[[  9  13   1  -4  13  -5 -16 -12  21 -20  -8  -4  26   1   7]
 [ -9  12 -13   3 -29  19  -1 -15  19   8 -10   2  14   8 -15]
 [ 12   3   5   4  14  -1  14 -14  15   4 -22  22 -21  38   7]
 [ -4  13 -12   1 -56  39  -8 -28  25   0 -21   9  14  15 -24]
 [-13  20 -14  -2  15 -12   1  -2  16  20   8 -17  15  -4   3]]
|
[[  7 -15   7 -24   3]
 [  1   8  38  15  -4]
 [ 26  14 -21  14  15]
 [ -4   2  22   9 -17]
 [ -8 -10 -22 -21   8]
 [-20   8   4   0  20]
 [ 21  19  15  25  16]
 [-12 -15 -14 -28  -2]
 [-16  -1  14  -8   1]
 [ -5  19  -1  39 -12]
 [ 13 -29  14 -56  15]
 [ -4   3   4   1  -2]
 [  1 -13   5 -12 -14]
 [ 13  12   3  13  20]
 [  9  -9  12  -4 -13]]

[[-39  -3  -8  -5   9   6 -33  26 -54 -32  28 -36 -27]
 [-12  14 -13  24  -7  -2   7 -35 -13 -10 -41  -5  18]
 [ 14   3  -4 -23   3  21 -12  -8  29   7  -8  -6 -14]
 [ 30  42 -21  25 -22  36  24  -5 -25  24  -8  41  28]
 [-17 -13  -8   6  -1  -3 -16 -32  -6 -11 -33 -21 -30]
 [ 14   2   9  -9  17  14  16 -17  -3  13 -17   9  11]]
|
[[-27  18 -14  28 -30  11]
 [-36  -5  -6  41 -21   9]
 [ 28 -41  -8  -8 -33 -17]
 [-32 -10   7  24 -11  13]
 [-54 -13  29 -25  -6  -3]
 [ 26 -35  -8  -5 -32 -17]
 [-33   7 -12  24 -16  16]
 [  6  -2  21  36  -3  14]
 [  9  -7   3 -22  -1  17]
 [ -5  24 -23  25   6  -9]
 [ -8 -13  -4 -21  -8   9]
 [ -3  14   3  42 -13   2]
 [-39 -12  14  30 -17  14]]

[[ -9 -10  -8  -6 -10 -20  16  -2 -16  -7  11  44 -33]
 [-27  17   8   1  21  -7 -13  -4   4  15 -19  35 -42]
 [-13 -34 -34 -21 -29 -61  12  -9 -43  -9 -15 -43 -36]
 [-12 -13 -24  15 -11 -26  32 -13  -7  -1  11   1 -23]
 [-20 -45 -21 -14 -47 -15   7  -2 -60 -15  -5 -26 -21]]
|
[[-33 -42 -36 -23 -21]
 [ 44  35 -43   1 -26]
 [ 11 -19 -15  11  -5]
 [ -7  15  -9  -1 -15]
 [-16   4 -43  -7 -60]
 [ -2  -4  -9 -13  -2]
 [ 16 -13  12  32   7]
 [-20  -7 -61 -26 -15]
 [-10  21 -29 -11 -47]
 [ -6   1 -21  15 -14]
 [ -8   8 -34 -24 -21]
 [-10  17 -34 -13 -45]
 [ -9 -27 -13 -12 -20]]

[[ 20 -28]
 [ 72 -33]
 [ 37  -2]
 [ 13   4]
 [ 43 -38]
 [ 35 -39]
 [ -8  40]
 [-17 -36]
 [ 42   5]
 [-39  -9]]
|
[[-28 -33  -2   4 -38 -39  40 -36   5  -9]
 [ 20  72  37  13  43  35  -8 -17  42 -39]]

[[ 21  17  13  30  39   8  27  31]
 [-31 -19 -13  14  -7  28  20   3]
 [-44 -39 -32 -39  -5  -7   0  22]
 [  7  -5   0  -3  -8   5 -27 -16]
 [ 13  18 -11 -23  -8 -16 -30 -51]
 [-16   6   8  -8  -6  15 -16 -69]
 [ 14   2  17  28  22  28  31  31]
 [ -6   5  -4  -9 -20   8 -16 -43]
 [ 24  15  26  30  28  44  30  47]
 [-19 -19  12  -4  13  24   6  11]
 [ 41  20  -1   9  32  37  42  60]
 [ -3 -35 -23  -5 -42  -2 -28 -15]]
|
[[ 31   3  22 -16 -51 -69  31 -43  47  11  60 -15]
 [ 27  20   0 -27 -30 -16  31 -16  30   6  42 -28]
 [  8  28  -7   5 -16  15  28   8  44  24  37  -2]
 [ 39  -7  -5  -8  -8  -6  22 -20  28  13  32 -42]
 [ 30  14 -39  -3 -23  -8  28  -9  30  -4   9  -5]
 [ 13 -13 -32   0 -11   8  17  -4  26  12  -1 -23]
 [ 17 -19 -39  -5  18   6   2   5  15 -19  20 -35]
 [ 21 -31 -44   7  13 -16  14  -6  24 -19  41  -3]]

[[ 13 -20 -29  -4   0  13]
 [  3  -3 -30  10   1  -1]
 [ 35   0 -18  65 -14  -8]
 [  6 -24 -54  -4 -16 -23]
 [  9  26  -5  -4 -27 -41]
 [  8  32  17 -14  42  21]
 [-46 -59 -16 -46  -7  -1]
 [ 33  49  40  47  -2 -21]
 [ 19  17  -8  45   3  -7]
 [-19 -22 -29 -35  19  19]]
|
[[ 13  -1  -8 -23 -41  21  -1 -21  -7  19]
 [  0   1 -14 -16 -27  42  -7  -2   3  19]
 [ -4  10  65  -4  -4 -14 -46  47  45 -35]
 [-29 -30 -18 -54  -5  17 -16  40  -8 -29]
 [-20  -3   0 -24  26  32 -59  49  17 -22]
 [ 13   3  35   6   9   8 -46  33  19 -19]]
